Here is a tiny trained network, its code and every weight. The questions are about switching its units off for an input and a target symbol, where a switched-off unit gives its printed mean instead of its output.

import numpy as np


def w(rows, s, z=0):
    codes = np.array(rows[::2]) - 128.0
    scale = np.full(codes.shape[1], s)
    scale[-1] = z or s
    return codes * scale


def f(y):
    return np.maximum(y, 0)


def softmax(a):
    e = np.exp(a - a.max(-1, keepdims=True))
    return e / e.sum(-1, keepdims=True)


def log_softmax(a):
    a = a - a.max(-1, keepdims=True)
    return a - np.log(np.exp(a).sum(-1, keepdims=True))


def net(x, mask):
    ids = ['βγδεθμξπστφψ'.index(c) for c in x.split()]
    T = len(ids)
    res = E[ids] + P[:T]
    u = 0
    for l in range(3):
        q, k, v = (res @ M[l].T for M in (Q, K, V))
        z = softmax(np.where(np.tri(T) > 0, q @ k.T / 2**0.5, -1e9)) @ v
        res = res + np.where(mask[u], z, O[l][:, -1]) @ O[l][:, :-1]
        u += 1
        y = f(res @ A[l][:, :-1].T + A[l][:, -1])
        res = res + np.where(mask[u : u + 12], y, B[l][:, -1]) @ B[l][:, :-1]
        u += 12
    return log_softmax(res[-1] @ U[:, :-1].T + U[:, -1])


Q, K, V, O, A, B = {}, {}, {}, {}, {}, {}
E = w([
[133,178,187,211,77,104],'β',
[198,144,154,203,167,95],'γ',
[175,108,29,105,148,197],'δ',
[8,106,156,187,182,82],'ε',
[113,168,122,151,160,38],'θ',
[94,203,62,120,151,126],'μ',
[165,82,122,200,134,140],'ξ',
[184,146,166,175,101,155],'π',
[145,189,104,87,176,79],'σ',
[112,145,140,83,20,139],'τ',
[82,122,161,165,163,210],'φ',
[70,104,65,142,76,112],'ψ',
],0.017)
P = w([
[107,254,88,211,94,138],'0',
[160,108,144,116,111,80],'1',
[145,105,137,101,98,117],'2',
[112,68,123,89,127,145],'3',
[100,43,130,77,151,158],'4',
[76,26,117,78,182,185],'5',
],0.0093)
Q[0] = w([
[137,141,207,255,198,105],'0.h1',
[122,44,108,209,157,254],'0.h1',
],0.0049)
K[0] = w([
[172,191,86,171,163,78],'0.h1',
[114,2,108,185,190,62],'0.h1',
],0.0071)
V[0] = w([
[192,152,159,1,84,141],'0.h1',
[144,97,73,106,93,109],'0.h1',
],0.0049)
O[0] = w([
[111,178,218,1,166,162,1],'0.h1',
[122,75,157,60,121,63,120],'0.h1',
],0.0062,0.0023)
A[0] = w([
[122,134,110,149,105,183,108],'0.n1',
[57,81,254,142,157,127,4],'0.n2',
[148,61,123,152,169,147,116],'0.n3',
[214,137,111,114,166,122,182],'0.n4',
[180,127,253,125,131,141,98],'0.n5',
[181,61,176,119,63,86,190],'0.n6',
[35,111,91,119,75,135,138],'0.n7',
[250,93,153,37,161,181,78],'0.n8',
[131,115,224,108,86,101,148],'0.n9',
[222,117,103,158,193,182,205],'0.n10',
[206,52,98,81,136,145,1],'0.n11',
[65,170,143,111,166,110,136],'0.n12',
],0.0082,0.0036)
B[0] = w([
[126,145,131,125,99,156,174],'0.n1',
[195,142,211,237,60,152,163],'0.n2',
[140,131,182,122,116,159,186],'0.n3',
[61,129,159,115,107,100,240],'0.n4',
[105,41,53,195,115,117,153],'0.n5',
[80,161,104,131,192,116,198],'0.n6',
[192,68,96,89,94,127,255],'0.n7',
[129,79,141,253,140,65,188],'0.n8',
[101,109,177,104,184,135,153],'0.n9',
[23,108,193,184,81,135,244],'0.n10',
[143,201,205,223,129,78,145],'0.n11',
[113,151,111,136,169,144,229],'0.n12',
],0.0072,0.0035)
Q[1] = w([
[41,139,173,254,101,145],'1.h1',
[196,124,186,210,83,217],'1.h1',
],0.007)
K[1] = w([
[47,254,92,173,150,216],'1.h1',
[117,235,73,220,137,75],'1.h1',
],0.0064)
V[1] = w([
[65,103,137,143,255,61],'1.h1',
[54,49,52,55,150,249],'1.h1',
],0.0053)
O[1] = w([
[33,116,83,162,237,192,184],'1.h1',
[1,137,142,88,55,115,4],'1.h1',
],0.0081,0.0026)
A[1] = w([
[77,64,114,151,167,85,99],'1.n1',
[113,151,71,173,219,162,242],'1.n2',
[97,142,130,193,146,186,103],'1.n3',
[153,123,43,174,141,94,31],'1.n4',
[119,189,177,108,191,77,159],'1.n5',
[165,132,74,99,75,69,154],'1.n6',
[181,79,173,144,97,120,233],'1.n7',
[100,139,214,144,75,176,217],'1.n8',
[145,255,95,62,147,130,224],'1.n9',
[170,156,177,3,183,105,243],'1.n10',
[95,67,57,124,167,100,111],'1.n11',
[238,141,103,180,165,171,4],'1.n12',
],0.0092,0.0025)
B[1] = w([
[172,228,109,95,80,151,208],'1.n1',
[111,161,84,46,239,98,255],'1.n2',
[159,118,120,254,174,79,194],'1.n3',
[118,130,132,70,79,87,185],'1.n4',
[29,44,63,119,77,182,198],'1.n5',
[121,149,1,142,145,153,171],'1.n6',
[85,157,169,240,180,133,176],'1.n7',
[50,148,88,211,113,115,175],'1.n8',
[59,189,181,166,144,66,186],'1.n9',
[88,49,90,171,104,115,173],'1.n10',
[193,141,113,49,82,200,204],'1.n11',
[213,82,219,61,218,86,180],'1.n12',
],0.0071,0.0094)
Q[2] = w([
[116,96,87,8,147,149],'2.h1',
[216,138,175,111,147,160],'2.h1',
],0.013)
K[2] = w([
[96,48,178,73,137,254],'2.h1',
[98,224,184,100,139,8],'2.h1',
],0.0075)
V[2] = w([
[59,181,168,177,191,163],'2.h1',
[170,255,111,85,136,116],'2.h1',
],0.0096)
O[2] = w([
[101,107,177,78,116,249,204],'2.h1',
[163,63,57,182,102,215,254],'2.h1',
],0.012,0.0069)
A[2] = w([
[107,149,222,134,202,65,99],'2.n1',
[176,75,92,213,146,139,66],'2.n2',
[165,120,162,109,246,172,1],'2.n3',
[108,60,95,143,88,90,33],'2.n4',
[59,113,136,128,9,161,77],'2.n5',
[176,96,247,149,107,170,146],'2.n6',
[205,109,149,197,49,103,156],'2.n7',
[169,140,136,175,186,39,126],'2.n8',
[140,76,156,136,197,158,120],'2.n9',
[87,122,59,41,125,170,86],'2.n10',
[74,255,161,138,84,114,160],'2.n11',
[95,161,144,75,128,76,124],'2.n12',
],0.0085,0.0075)
B[2] = w([
[119,89,113,239,19,157,165],'2.n1',
[168,50,148,60,104,138,253],'2.n2',
[127,121,64,90,57,38,206],'2.n3',
[118,232,173,85,109,164,176],'2.n4',
[88,85,193,41,117,40,169],'2.n5',
[132,254,78,103,169,136,215],'2.n6',
[47,123,222,131,243,118,198],'2.n7',
[159,149,180,83,76,138,205],'2.n8',
[131,184,120,117,129,45,230],'2.n9',
[160,98,175,197,167,80,235],'2.n10',
[148,69,115,136,56,140,182],'2.n11',
[143,99,123,82,167,172,171],'2.n12',
],0.0082,0.013)
U = w([
[179,160,183,88,186,113,14],'β',
[120,185,102,99,102,28,130],'γ',
[81,68,92,165,39,111,118],'δ',
[155,82,88,196,84,171,220],'ε',
[193,63,128,92,134,93,1],'θ',
[129,79,183,42,140,136,32],'μ',
[139,167,102,214,80,138,170],'ξ',
[135,200,149,152,193,132,147],'π',
[161,182,95,83,127,194,190],'σ',
[42,114,93,177,254,90,243],'τ',
[70,181,136,104,120,155,55],'φ',
[161,104,181,167,131,88,103],'ψ',
],0.0078,0.0047)

Each question gives the input, a string of symbols that net reads in full, and the target symbol t.
The units are the heads (2 rows each of Q, K, V and O) and the neurons (one row each of A and B). Each row of codes is followed by its name. A weight is (code - 128) times the scale printed after its matrix; where a second scale follows, it is the last column's (O, A, B and U).
mask holds one flag per unit, layer by layer, with each layer's heads first. A switched-off unit (its flag False) gives its mean, the last column of its rows in O or B, instead of its output. The means were averaged over made-up inputs and are rounded, as every weight is.
A unit's drop is (log p(t) with every unit on - log p(t) with that unit switched off) / (log p(t) with every unit on - log p(t) with every unit switched off).
The circuit of an input: a set's keep is (log p(t) with only the set's units on - log p(t) with every unit switched off) / (log p(t) with every unit on - log p(t) with every unit switched off). Starting from the 12 units with the biggest drops (on a tie, the unit counted first), units are removed one at a time, each time the one whose removal leaves the highest keep (on an exact tie, the one counted first), for as long as the keep stays at least 0.8.
units of the circuit, in order: the units of the circuit, biggest drop first
unit that matters most: the unit with the biggest drop
k most important neurons: the k neurons with the biggest drops, biggest first
top k neurons in layer l: the k neurons of layer l with the biggest drops, biggest first
input σ ψ ξ θ φ δ, target σ: unit that matters most : 2.h1
input τ ε δ, target τ: top 3 neurons in layer 1 : [1.n6 1.n9 1.n7]
input σ σ σ β, target σ: units of the circuit, in order : [2.h1 2.n6 1.n9 1.n5]
input μ σ δ μ, target τ: 2 most important neurons : [0.n11 0.n8]
input σ θ φ, target σ: 2 most important neurons : [2.n6 1.n9]
input ψ θ β σ τ ξ, target ψ: top 2 neurons in layer 2 : [2.n8 2.n7]
input σ ψ ψ φ φ π, target σ: 3 most important neurons : [2.n6 1.n9 1.n5]
input ψ μ τ, target γ: units of the circuit, in order : [2.h1 0.n7]
input θ μ β φ γ φ, target θ: top 2 neurons in layer 2 : [2.n2 2.n3]
input φ ε μ σ ε, target φ: 3 most important neurons : [0.n2 1.n3 2.n6]
input γ σ σ ψ σ ξ, target γ: 4 most important neurons : [2.n3 2.n9 1.n12 2.n6]
input μ θ τ σ μ, target δ: 3 most important neurons : [1.n9 2.n1 2.n11]
input σ θ θ, target τ: 2 most important neurons : [1.n5 2.n8]
input μ ψ ψ σ γ, target μ: 2 most important neurons : [2.n2 2.n5]
input δ θ θ β σ τ, target δ: top 2 neurons in layer 0 : [0.n7 0.n9]
input τ θ σ σ ξ, target τ: 2 most important neurons : [0.n10 2.n7]
input σ ψ ψ δ μ, target γ: 2 most important neurons : [1.n9 0.n11]
input β σ ψ σ σ β, target β: 3 most important neurons : [2.n6 1.n12 2.n2]
input ψ θ σ μ, target τ: top 4 neurons in layer 1 : [1.n2 1.n1 1.n10 1.n9]
input θ φ σ θ, target μ: 3 most important neurons : [1.n9 1.n12 0.n8]
input π ψ σ σ π, target π: unit that matters most : 2.n6
input θ φ ξ, target θ: units of the circuit, in order : [1.h1 1.n12 2.n3]
input σ μ θ ψ ξ τ, target γ: units of the circuit, in order : [2.h1]
input ψ ψ σ σ, target γ: units of the circuit, in order : [2.h1 0.n7]
